Here is a tiny trained network, its code and every weight. The questions are about switching its units off for an input and a class, where a switched-off unit gives its printed mean instead of its output.

import numpy as np


def w(rows, s, z=0):
    codes = np.array(rows[::2]) - 128.0
    scale = np.full(codes.shape[1], s)
    scale[-1] = z or s
    return codes * scale


def norm(h):
    return h / np.sqrt((h * h).mean(-1, keepdims=True) + 1e-5)


def f(y):
    return np.maximum(y, 0)


def log_softmax(a):
    a = a - a.max(-1, keepdims=True)
    return a - np.log(np.exp(a).sum(-1, keepdims=True))


def net(x, mask):
    res = np.array(x, float).reshape(1, 4) / 4 @ E
    u = 0
    for l in range(4):
        y = f(norm(res) @ A[l][:, :-1].T + A[l][:, -1])
        res = res + np.where(mask[u : u + 3], y, B[l][:, -1]) @ B[l][:, :-1]
        u += 3
    return log_softmax(norm(res)[-1] @ U[:, :-1].T + U[:, -1])


A, B = {}, {}
E = w([
[103,145,119,106,73,168,132,114,82,119,113],'x0',
[193,100,76,254,113,81,30,82,190,162,103],'x1',
[75,99,112,153,94,229,93,157,77,98,192],'x2',
[62,198,82,93,44,132,205,79,95,137,93],'x3',
],0.0091)
A[0] = w([
[173,180,180,120,111,29,168,85,166,143,2,55],'0.n0',
[58,150,152,37,163,156,167,90,121,86,149,146],'0.n1',
[121,187,85,117,134,138,48,105,79,131,108,250],'0.n2',
],0.0072,0.0019)
B[0] = w([
[97,94,195,34,113,23,69,221,151,255,129,254],'0.n0',
[139,111,48,99,178,198,203,55,108,136,179,253],'0.n1',
[98,59,135,153,156,44,173,169,135,123,204,178],'0.n2',
],0.009,0.0069)
A[1] = w([
[26,165,101,196,58,135,109,145,42,56,80,203],'1.n0',
[201,206,107,101,116,53,169,86,183,153,10,5],'1.n1',
[154,69,129,97,255,135,84,192,200,65,140,135],'1.n2',
],0.0056,0.003)
B[1] = w([
[117,172,155,174,160,53,165,109,165,235,110,178],'1.n0',
[176,111,174,2,105,82,81,236,132,108,127,168],'1.n1',
[173,117,41,179,128,152,121,31,94,72,58,254],'1.n2',
],0.0092,0.0056)
A[2] = w([
[9,99,103,95,3,140,199,93,114,114,152,106],'2.n0',
[180,221,190,53,48,104,48,202,135,122,78,20],'2.n1',
[169,93,150,213,102,192,40,138,152,69,85,5],'2.n2',
],0.0076,0.002)
B[2] = w([
[54,200,125,105,91,138,107,155,49,115,128,254],'2.n0',
[141,132,96,110,207,54,89,106,189,154,111,209],'2.n1',
[103,84,254,205,128,105,156,192,106,177,214,223],'2.n2',
],0.011,0.006)
A[3] = w([
[175,113,145,2,225,63,144,58,125,89,106,212],'3.n0',
[170,109,188,238,139,161,90,171,193,83,152,1],'3.n1',
[159,51,172,50,93,20,90,161,204,168,41,83],'3.n2',
],0.0076,0.0018)
B[3] = w([
[228,112,131,186,88,142,70,91,244,28,73,226],'3.n0',
[141,2,179,105,206,162,206,253,15,173,251,199],'3.n1',
[167,228,159,78,143,129,10,235,239,211,58,255],'3.n2',
],0.0086,0.0098)
U = w([
[28,216,53,20,93,227,203,96,27,87,184,126],'0',
[192,79,81,131,173,191,151,40,171,5,63,57],'1',
[161,30,182,196,197,123,130,200,60,176,217,72],'2',
[178,188,137,60,128,53,26,201,228,192,28,254],'3',
[20,188,107,224,41,24,86,106,96,188,76,50],'4',
],0.011,0.004)

Each question gives the input, the list of numbers given to net, and the class t.
The units are the neurons (one row each of A and B). Each row of codes is followed by its name. A weight is (code - 128) times the scale printed after its matrix; where a second scale follows, it is the last column's (A, B and U).
mask holds one flag per neuron, layer by layer. A switched-off neuron (its flag False) gives its mean, the last column of its row in B, instead of its output. The means were averaged over made-up inputs and are rounded, as every weight is.
A unit's drop is (log p(t) with every unit on - log p(t) with that unit switched off) / (log p(t) with every unit on - log p(t) with every unit switched off).
The circuit of an input: a set's keep is (log p(t) with only the set's units on - log p(t) with every unit switched off) / (log p(t) with every unit on - log p(t) with every unit switched off). Starting from all 12 units, units are removed one at a time, each time the one whose removal leaves the highest keep (on an exact tie, the one counted first), for as long as the keep stays at least 0.8.
circuit, biggest first: the units of the circuit, biggest drop first
unit that matters most: the unit with the biggest drop
top k neurons: the k neurons with the biggest drops, biggest first
top k neurons in layer l: the k neurons of layer l with the biggest drops, biggest first
drop when u is switched off: that unit's drop, to one decimal
input [3,-6,-6,6], class 0: circuit, biggest first : 0.n1
input [7,1,-2,6], class 0: top 3 neurons : 2.n0, 0.n2, 3.n2
input [-7,-5,-3,-1], class 1: circuit, biggest first : 0.n1, 3.n0, 1.n2, 3.n2
input [-1,4,5,5], class 4: top 2 neurons : 1.n0, 0.n1
input [-6,4,4,4], class 2: top 4 neurons : 0.n0, 2.n0, 0.n1, 3.n2
input [2,5,8,2], class 4: top 2 neurons : 1.n0, 2.n2
input [-5,7,3,8], class 4: top 3 neurons : 0.n2, 0.n0, 2.n1
input [-2,3,-3,-6], class 2: top 3 neurons : 2.n2, 3.n1, 1.n2
input [-5,7,-3,-6], class 2: top 2 neurons in layer 2 : 2.n2, 2.n1
input [2,-4,2,-4], class 0: top 2 neurons in layer 1 : 1.n1, 1.n0
input [-4,-8,5,-5], class 1: drop when 2.n2 is switched off : 0.2
input [2,7,0,-1], class 2: drop when 0.n2 is switched off : 0.0
input [4,3,2,6], class 4: drop when 1.n0 is switched off : 0.8
input [6,-6,-4,-5], class 1: unit that matters most : 3.n0
input [4,3,2,-1], class 2: top 2 neurons in layer 0 : 0.n0, 0.n1
